-41  -5  29  34 → 29

33  26  2  41  -21
40  21  20  -44  23
→ 40

-5  -18  54  19  11 → 19

-8  -25  -24  41  35
15  37  -33  -8  22
32  -6  -26  -22  39
→ 39

45  7  19  22  -15  29  1 → 29

-16  2  -10  -1  18  12
-5  -10  0  -2  0  -8
2  -21  -4  -1  48  -22
→ 18
---
6  16  -1  29  11
-45  -30  44  -41  17
>> 16

-12  42  15  -16  18  -18
-14  33  7  -16  10  -3
-38  7  -2  -15  -47  17
>> 33

11  51  -18  -44
7  12  50  -42
-33  -40  8  -17
>> 12

1  10  -43  -35
-40  -21  18  -29
>> 10

7  37  10  3  50  -18  6
-41  0  -40  18  -24  28  49
>> 37

18  -41  -20  17  4
-19  -6  40  -25  -3
>> -41

-42  -39  26  7  19  19
50  26  -37  2  -17  -14
>> -39

0  15  -28  47  -16  -10  -26
0  -35  24  -19  -23  10  8
>> 15

6  -11  3  45  -5  -19  11
-1  -5  4  49  -6  -16  9
>> -11

38  -21  49  3  4  22  42
28  35  43  3  -4  16  -2
>> -21
---
  9.532    1.957  -14.732   17.419   16.143   14.078 yields 16.143
 0.157  -0.119  -0.086  -0.153  -0.191  -0.145 yields -0.191
 130.710    55.136  -145.664   141.315    -7.464   -13.518 yields -7.464
 127.145   -67.746    82.980  -191.378    68.130  -160.945 yields 68.130
 0.05   0.13  -0.15  -0.01   0.00  -0.01 yields 0.00
  2.7    7.2   10.5  -17.3  -10.3   14.8 yields -10.3
---
8,-23,-54,-5,-11,-10 -> -54

6,11,25,0,-16,-8,-40
-42,-51,48,31,-1,-1,-9
-> 25

-13,-50,33,-9,-3,-22 -> 33

15,1,4,44,-20,46,-27 -> 4

-44,24,40,-17 -> 40

-13,48,0,33,2 -> 0

12,-13,-35,-14,38,8
2,-43,24,14,-23,10
-> -35

-15,19,26,17,25
23,-39,-29,-16,-18
-18,-13,43,-17,25
-> 26

18,1,-2,-3
54,5,-1,-3
-> -2

-14,-25,-16,12,-4
40,39,-11,-24,-15
-> -16
---
30  27  5  27  -42  33  21
-33  -27  8  -20  25  -45  -33
--> -42

-7  -37  5  51
-7  -41  5  47
-7  -37  5  51
--> -41

-18  -29  17  25  4  22  4
-25  -12  -47  48  -4  -45  19
6  -28  -17  40  2  32  -12
--> -4

-34  -33  -30  -4
35  49  -9  8
--> -33

-4  5  6  -4  -1  -3
-7  7  6  20  -2  -6
-12  -28  -22  49  -8  -40
--> 20

13  -44  29  -48  9
-10  1  30  -3  -10
--> 29
---
(-0.01, 1.54, 1.39, -1.57, -0.34, -1.70)
-0.34
((-13.000, -2.149, -11.004, 12.808, -4.549, -14.514), (9.328, -5.357, 5.994, -9.608, -8.797, 7.346))
-8.797
(2.583, -12.868, 6.225, 13.941)
6.225
(-0.024, -0.097, -0.051, -0.176, 0.187, 0.174)
0.187
(-11.04, 5.94, 9.65, -4.12, -11.26)
-4.12
(-1.2, -1.1, 1.0, 1.4, -1.3)
1.4
((-0.063, -0.090, 0.027, 0.072), (-0.113, -0.106, 0.066, 0.161))
0.066
---
array([[ 21, -17, -28, -32,   8],
       [ 41,  10, -21,   3, -22]]) out -17

array([[22, 40,  7, 15],
       [21, 35,  6, 15]]) out 40

array([[ 43,  27, -39, -35, -46,  10,  28],
       [ 36,   8, -52, -33, -48,  18,  37]]) out 27

array([[ -6,  27, -10,  37,  38,  45,  -3],
       [-15,  26, -22,  25,  -6,  -4,   8]]) out 27

array([[ 4, 44,  0, 10,  1],
       [ 1, 48,  0,  4,  1]]) out 44

array([[-23, -35, -11, -32],
       [ -3,  46,  28,  49]]) out -35

array([[-20,  -2, -16, -44,   0],
       [-10, -10,   6,   3,  -7]]) out -2
---
((34, 23, -52, -13, 51), (33, 22, -52, -12, 50), (-33, -21, 51, 11, -50)) ans = 23
(44, 39, -10, 23) ans = 39
(-42, -16, 4, -31) ans = -16
(-43, -9, -20, 8) ans = -9
(49, 23, -10, 7, 40, 30) ans = 23
(-4, -25, -5, -48, -3, -24) ans = -25
(-45, -14, -17, 17) ans = -14
((-27, 19, 2, 19, -17, 1), (-46, -35, -3, -24, -23, -45)) ans = 19
(44, -11, -25, 37) ans = -11
